Below are the code and all the weights of a small trained network. Each question names an input and a class and asks about switching units off, where a switched-off unit gives its printed mean instead of its output.

import numpy as np


def w(rows, s, z=0):
    codes = np.array(rows[::2]) - 128.0
    scale = np.full(codes.shape[1], s)
    scale[-1] = z or s
    return codes * scale


def f(y):
    return np.maximum(y, 0)


def log_softmax(a):
    a = a - a.max(-1, keepdims=True)
    return a - np.log(np.exp(a).sum(-1, keepdims=True))


def net(x, mask):
    res = np.array(x, float).reshape(1, 6) / 4 @ E
    y = f(res @ A[0][:, :-1].T + A[0][:, -1])
    res = res + np.where(mask, y, B[0][:, -1]) @ B[0][:, :-1]
    return log_softmax(res[-1] @ U[:, :-1].T + U[:, -1])


A, B = {}, {}
E = w([
[227,156,90,79,103,81],'x0',
[128,127,129,129,127,129],'x1',
[128,125,128,128,123,128],'x2',
[127,129,128,128,126,128],'x3',
[72,106,185,78,137,25],'x4',
[157,126,141,254,130,58],'x5',
],0.0082)
A[0] = w([
[144,123,120,59,120,174,89],'N1',
[119,129,131,187,123,87,116],'N2',
[61,127,157,88,129,130,155],'N3',
[32,114,148,98,148,127,150],'N4',
[167,129,119,145,125,130,131],'N5',
[186,137,111,61,117,81,27],'N6',
[114,127,153,175,129,95,46],'N7',
[182,133,123,77,132,98,181],'N8',
[43,109,142,85,134,129,145],'N9',
[142,140,136,36,140,195,203],'N10',
[228,129,121,181,129,122,124],'N11',
[47,127,140,190,137,178,155],'N12',
[107,123,148,182,119,88,38],'N13',
[184,126,125,64,127,92,10],'N14',
[93,139,137,65,131,163,177],'N15',
[103,116,146,123,127,135,164],'N16',
[112,119,149,99,120,17,3],'N17',
[136,127,144,121,127,81,44],'N18',
[189,122,123,150,125,137,127],'N19',
[137,136,120,150,124,238,51],'N20',
[191,137,110,155,121,123,129],'N21',
[149,129,115,26,103,197,51],'N22',
[148,144,121,154,118,223,183],'N23',
[174,135,117,151,124,134,137],'N24',
[191,144,111,63,138,86,190],'N25',
[112,127,136,146,125,142,165],'N26',
[121,134,132,171,130,101,162],'N27',
[63,116,139,200,135,175,102],'N28',
[142,131,122,144,125,129,127],'N29',
[147,131,117,96,124,154,202],'N30',
[95,138,150,94,133,5,158],'N31',
],0.011,0.0059)
B[0] = w([
[191,117,152,172,138,99,177],'N1',
[182,103,129,132,136,85,189],'N2',
[72,153,111,126,120,203,202],'N3',
[71,167,125,113,95,212,217],'N4',
[108,143,143,129,121,166,155],'N5',
[90,92,78,92,128,40,166],'N6',
[111,102,93,105,130,74,159],'N7',
[167,135,165,171,143,145,196],'N8',
[70,162,127,114,117,212,209],'N9',
[119,89,76,97,141,29,233],'N10',
[78,171,156,130,125,231,196],'N11',
[181,85,109,126,144,37,222],'N12',
[120,101,92,95,114,64,164],'N13',
[73,105,71,83,122,76,154],'N14',
[60,154,110,99,110,151,206],'N15',
[105,148,121,121,124,148,169],'N16',
[250,113,180,190,153,125,186],'N17',
[171,133,151,156,140,137,144],'N18',
[104,156,145,124,131,182,164],'N19',
[83,104,88,88,122,37,181],'N20',
[87,148,152,134,121,193,173],'N21',
[230,115,184,191,147,109,197],'N22',
[211,101,160,155,133,54,211],'N23',
[105,154,150,129,118,173,164],'N24',
[193,126,176,178,128,147,214],'N25',
[115,129,105,120,146,115,165],'N26',
[162,139,159,130,126,149,189],'N27',
[217,111,147,141,139,64,200],'N28',
[122,131,137,127,130,152,143],'N29',
[84,122,106,108,118,99,185],'N30',
[107,93,65,87,132,31,254],'N31',
],0.02,0.0085)
U = w([
[91,82,60,64,119,70,253],'0',
[210,113,183,206,147,130,46],'1',
[46,185,141,118,86,254,123],'2',
],0.0098,0.0007)

Each question gives the input, the list of numbers given to net, and the class t.
The units are the neurons (one row each of A and B). Each row of codes is followed by its name. A weight is (code - 128) times the scale printed after its matrix; where a second scale follows, it is the last column's (A, B and U).
mask holds one flag per neuron, in row order. A switched-off neuron (its flag False) gives its mean, the last column of its row in B, instead of its output. The means were averaged over made-up inputs and are rounded, as every weight is.
A unit's drop is (log p(t) with every unit on - log p(t) with that unit switched off) / (log p(t) with every unit on - log p(t) with every unit switched off).
unit that matters most: the unit with the biggest drop
k most important neurons: the k neurons with the biggest drops, biggest first
drop when u is switched off: that unit's drop, to one decimal
input [8,1,3,6,0,0], class 1: 3 most important neurons -> N25, N8, N4
input [3,4,-4,-3,-6,1], class 2: unit that matters most -> N11
input [0,-2,8,-4,6,0], class 2: 2 most important neurons -> N10, N12
input [3,-1,-3,6,-1,0], class 1: 4 most important neurons -> N4, N9, N3, N15
input [0,-3,-2,-5,5,-7], class 2: 2 most important neurons -> N9, N4
input [6,7,7,3,0,0], class 1: 3 most important neurons -> N25, N4, N8
input [6,-3,-6,3,0,-5], class 1: 3 most important neurons -> N22, N25, N8
input [2,8,2,-5,-6,-8], class 1: 2 most important neurons -> N22, N1
input [5,-5,-6,6,8,3], class 1: 2 most important neurons -> N17, N25
input [4,-3,-4,-6,0,-7], class 1: 2 most important neurons -> N22, N25
input [-2,-3,-3,8,4,0], class 2: drop when N10 is switched off -> 0.2
input [-8,8,6,-1,2,0], class 2: drop when N10 is switched off -> 0.4
input [6,5,-1,-8,-2,-5], class 1: drop when N25 is switched off -> 0.2
input [-6,3,-8,8,4,8], class 0: unit that matters most -> N13
input [-5,-6,8,-5,1,-7], class 2: drop when N4 is switched off -> 0.6
